Below are the code and all the weights of a small trained network. Each question names an input and a target symbol and asks about switching units off, where a switched-off unit gives its printed mean instead of its output.

import numpy as np


def w(rows, s, z=0):
    codes = np.array(rows[::2]) - 128.0
    scale = np.full(codes.shape[1], s)
    scale[-1] = z or s
    return codes * scale


def f(y):
    return np.maximum(y, 0)


def softmax(a):
    e = np.exp(a - a.max(-1, keepdims=True))
    return e / e.sum(-1, keepdims=True)


def log_softmax(a):
    a = a - a.max(-1, keepdims=True)
    return a - np.log(np.exp(a).sum(-1, keepdims=True))


def net(x, mask):
    ids = ['αβγδεηξπστφψω'.index(c) for c in x.split()]
    T = len(ids)
    res = E[ids] + P[:T]
    u = 0
    for l in range(2):
        q, k, v = (res @ M[l].T for M in (Q, K, V))
        z = softmax(np.where(np.tri(T) > 0, q @ k.T / 2**0.5, -1e9)) @ v
        res = res + np.where(mask[u], z, O[l][:, -1]) @ O[l][:, :-1]
        u += 1
        y = f(res @ A[l][:, :-1].T + A[l][:, -1])
        res = res + np.where(mask[u : u + 16], y, B[l][:, -1]) @ B[l][:, :-1]
        u += 16
    return log_softmax(res[-1] @ U[:, :-1].T + U[:, -1])


Q, K, V, O, A, B = {}, {}, {}, {}, {}, {}
E = w([
[169,120,116,151,93],'α',
[144,114,77,10,168],'β',
[66,96,127,35,76],'γ',
[176,129,153,135,134],'δ',
[103,48,131,172,246],'ε',
[177,124,145,137,133],'η',
[110,135,9,68,137],'ξ',
[119,164,27,53,153],'π',
[161,101,125,152,105],'σ',
[104,213,178,139,127],'τ',
[125,168,190,45,232],'φ',
[134,88,65,40,147],'ψ',
[92,140,187,137,68],'ω',
],0.016)
P = w([
[253,37,135,195,119],'0',
[181,122,138,174,106],'1',
[155,123,150,155,93],'2',
[117,150,129,89,105],'3',
[87,164,150,68,102],'4',
[63,162,164,45,100],'5',
[32,180,158,31,104],'6',
[17,189,170,25,97],'7',
],0.0054)
Q[0] = w([
[63,104,70,5,141],'L0H1',
[175,159,157,136,51],'L0H1',
],0.016)
K[0] = w([
[7,132,188,132,141],'L0H1',
[172,141,108,124,61],'L0H1',
],0.018)
V[0] = w([
[125,199,255,89,249],'L0H1',
[61,44,161,167,219],'L0H1',
],0.0066)
O[0] = w([
[254,201,134,81,77,3],'L0H1',
[213,37,130,93,56,26],'L0H1',
],0.0067,0.00081)
A[0] = w([
[167,113,156,66,219,132],'L0N1',
[111,114,126,98,93,23],'L0N2',
[61,87,59,57,160,94],'L0N3',
[113,50,152,113,148,69],'L0N4',
[191,69,150,120,224,22],'L0N5',
[108,129,105,183,141,254],'L0N6',
[160,152,153,110,161,104],'L0N7',
[194,69,171,178,102,76],'L0N8',
[128,106,88,115,33,190],'L0N9',
[99,79,93,92,77,148],'L0N10',
[169,90,147,182,75,144],'L0N11',
[75,164,151,174,63,164],'L0N12',
[124,158,75,142,83,68],'L0N13',
[108,160,162,155,203,243],'L0N14',
[132,118,68,181,254,96],'L0N15',
[128,58,58,97,73,76],'L0N16',
],0.0094,0.0058)
B[0] = w([
[115,148,42,139,140,194],'L0N1',
[149,88,150,103,154,135],'L0N2',
[88,107,135,118,202,254],'L0N3',
[114,48,121,176,174,149],'L0N4',
[134,98,22,214,89,143],'L0N5',
[95,160,207,130,156,183],'L0N6',
[129,128,112,131,156,144],'L0N7',
[218,87,161,145,129,142],'L0N8',
[129,92,160,78,154,204],'L0N9',
[114,66,165,99,174,218],'L0N10',
[173,112,179,153,149,145],'L0N11',
[182,206,163,103,102,162],'L0N12',
[141,44,140,117,124,134],'L0N13',
[161,222,168,119,138,176],'L0N14',
[3,211,124,135,110,153],'L0N15',
[136,132,153,88,191,192],'L0N16',
],0.0072,0.0087)
Q[1] = w([
[131,163,65,146,70],'L1H1',
[62,131,102,1,223],'L1H1',
],0.0097)
K[1] = w([
[129,157,74,221,105],'L1H1',
[116,182,209,2,71],'L1H1',
],0.0076)
V[1] = w([
[230,253,188,185,205],'L1H1',
[141,178,18,109,229],'L1H1',
],0.0058)
O[1] = w([
[89,42,130,41,42,2],'L1H1',
[142,116,4,208,65,194],'L1H1',
],0.012,0.0058)
A[1] = w([
[167,159,94,136,149,3],'L1N1',
[122,184,138,161,64,134],'L1N2',
[150,133,221,133,111,104],'L1N3',
[60,164,128,177,116,135],'L1N4',
[142,91,105,44,119,20],'L1N5',
[127,133,53,84,66,88],'L1N6',
[135,189,184,131,134,25],'L1N7',
[226,136,114,70,38,203],'L1N8',
[71,180,129,115,122,115],'L1N9',
[128,192,115,84,135,148],'L1N10',
[116,135,117,198,148,129],'L1N11',
[32,76,86,133,142,9],'L1N12',
[179,117,127,148,3,52],'L1N13',
[49,163,151,122,171,209],'L1N14',
[192,137,59,120,103,128],'L1N15',
[179,57,87,124,137,213],'L1N16',
],0.012,0.0048)
B[1] = w([
[119,75,154,151,108,159],'L1N1',
[57,131,153,125,154,151],'L1N2',
[179,108,53,119,138,155],'L1N3',
[181,114,190,78,94,166],'L1N4',
[86,143,136,209,88,174],'L1N5',
[203,180,181,36,71,169],'L1N6',
[128,188,52,165,130,166],'L1N7',
[143,98,106,248,145,183],'L1N8',
[153,89,168,134,150,166],'L1N9',
[107,78,156,152,122,185],'L1N10',
[117,161,145,79,89,187],'L1N11',
[149,122,59,160,84,170],'L1N12',
[84,70,128,111,190,152],'L1N13',
[164,95,101,106,112,252],'L1N14',
[121,132,197,108,151,172],'L1N15',
[56,193,131,110,153,184],'L1N16',
],0.011,0.017)
U = w([
[127,111,108,192,137,53],'α',
[116,212,176,39,102,216],'β',
[211,88,166,62,202,209],'γ',
[209,218,95,170,142,52],'δ',
[8,197,182,146,195,106],'ε',
[138,89,139,158,112,69],'η',
[217,94,58,143,81,51],'ξ',
[205,106,176,45,71,34],'π',
[126,119,103,176,129,35],'σ',
[95,156,128,129,59,134],'τ',
[168,189,221,175,120,254],'φ',
[76,200,2,166,145,152],'ψ',
[42,67,173,65,108,122],'ω',
],0.0072,0.0034)

Each question gives the input, a string of symbols that net reads in full, and the target symbol t.
The units are the heads (2 rows each of Q, K, V and O) and the neurons (one row each of A and B). Each row of codes is followed by its name. A weight is (code - 128) times the scale printed after its matrix; where a second scale follows, it is the last column's (O, A, B and U).
mask holds one flag per unit, layer by layer, with each layer's heads first. A switched-off unit (its flag False) gives its mean, the last column of its rows in O or B, instead of its output. The means were averaged over made-up inputs and are rounded, as every weight is.
A unit's drop is (log p(t) with every unit on - log p(t) with that unit switched off) / (log p(t) with every unit on - log p(t) with every unit switched off).
The circuit of an input: a set's keep is (log p(t) with only the set's units on - log p(t) with every unit switched off) / (log p(t) with every unit on - log p(t) with every unit switched off). Starting from the 12 units with the biggest drops (on a tie, the unit counted first), units are removed one at a time, each time the one whose removal leaves the highest keep (on an exact tie, the one counted first), for as long as the keep stays at least 0.8.
circuit, biggest first: the units of the circuit, biggest drop first
k most important neurons: the k neurons with the biggest drops, biggest first
top k neurons in layer l: the k neurons of layer l with the biggest drops, biggest first
input ψ ψ φ, target φ: 2 most important neurons : [L1N8 L1N6]
input ω ψ ψ ξ ξ, target ω: circuit, biggest first : [L0N12 L1H1 L0N3]
input ψ ψ ψ φ φ γ ξ, target γ: circuit, biggest first : [L0N1 L1H1 L1N5 L1N16]
input ε γ ω ξ, target ω: circuit, biggest first : [L0N12 L1H1 L0N14 L0N3]
input ψ ξ ξ ψ π, target π: 2 most important neurons : [L1N6 L1N4]
input γ γ γ γ ψ γ ψ α, target δ: 4 most important neurons : [L1N7 L0N1 L1N3 L1N15]
input δ ξ τ γ ψ, target γ: circuit, biggest first : [L1H1 L1N5 L1N16]
input φ ξ σ, target ω: circuit, biggest first : [L1H1 L0H1]
input ψ σ ω ψ ξ σ α ψ, target ω: 2 most important neurons : [L0N12 L1N5]
input β γ ω, target ε: top 4 neurons in layer 0 : [L0N3 L0N12 L0N16 L0N10]
input ψ ψ δ φ σ ξ, target φ: most important neuron : [L1N8]
input γ ξ δ, target δ: 2 most important neurons : [L1N7 L0N1]
input ω π ψ φ ψ ξ ε, target ε: 3 most important neurons : [L1N16 L1N15 L1N14]
input γ δ ψ ψ π, target γ: 2 most important neurons : [L0N9 L0N1]
input ε ψ β α ε, target ε: top 3 neurons in layer 1 : [L1N16 L1N14 L1N6]
input δ ψ σ β, target β: 2 most important neurons : [L1N6 L1N15]
input γ γ γ δ τ α α ξ, target τ: 3 most important neurons : [L1N5 L0N14 L1N6]
input φ γ ω φ, target φ: top 2 neurons in layer 0 : [L0N10 L0N3]
input ψ τ α, target φ: most important neuron : [L0N3]
input ξ τ ξ β ψ, target τ: 4 most important neurons : [L1N5 L0N14 L1N6 L0N12]
input η β β ψ ψ τ π, target τ: top 3 neurons in layer 1 : [L1N5 L1N8 L1N6]
input ψ ξ δ π, target π: top neuron in layer 0 : [L0N15]
input α ω π γ π ε β, target ε: top 3 neurons in layer 1 : [L1N16 L1N14 L1N15]
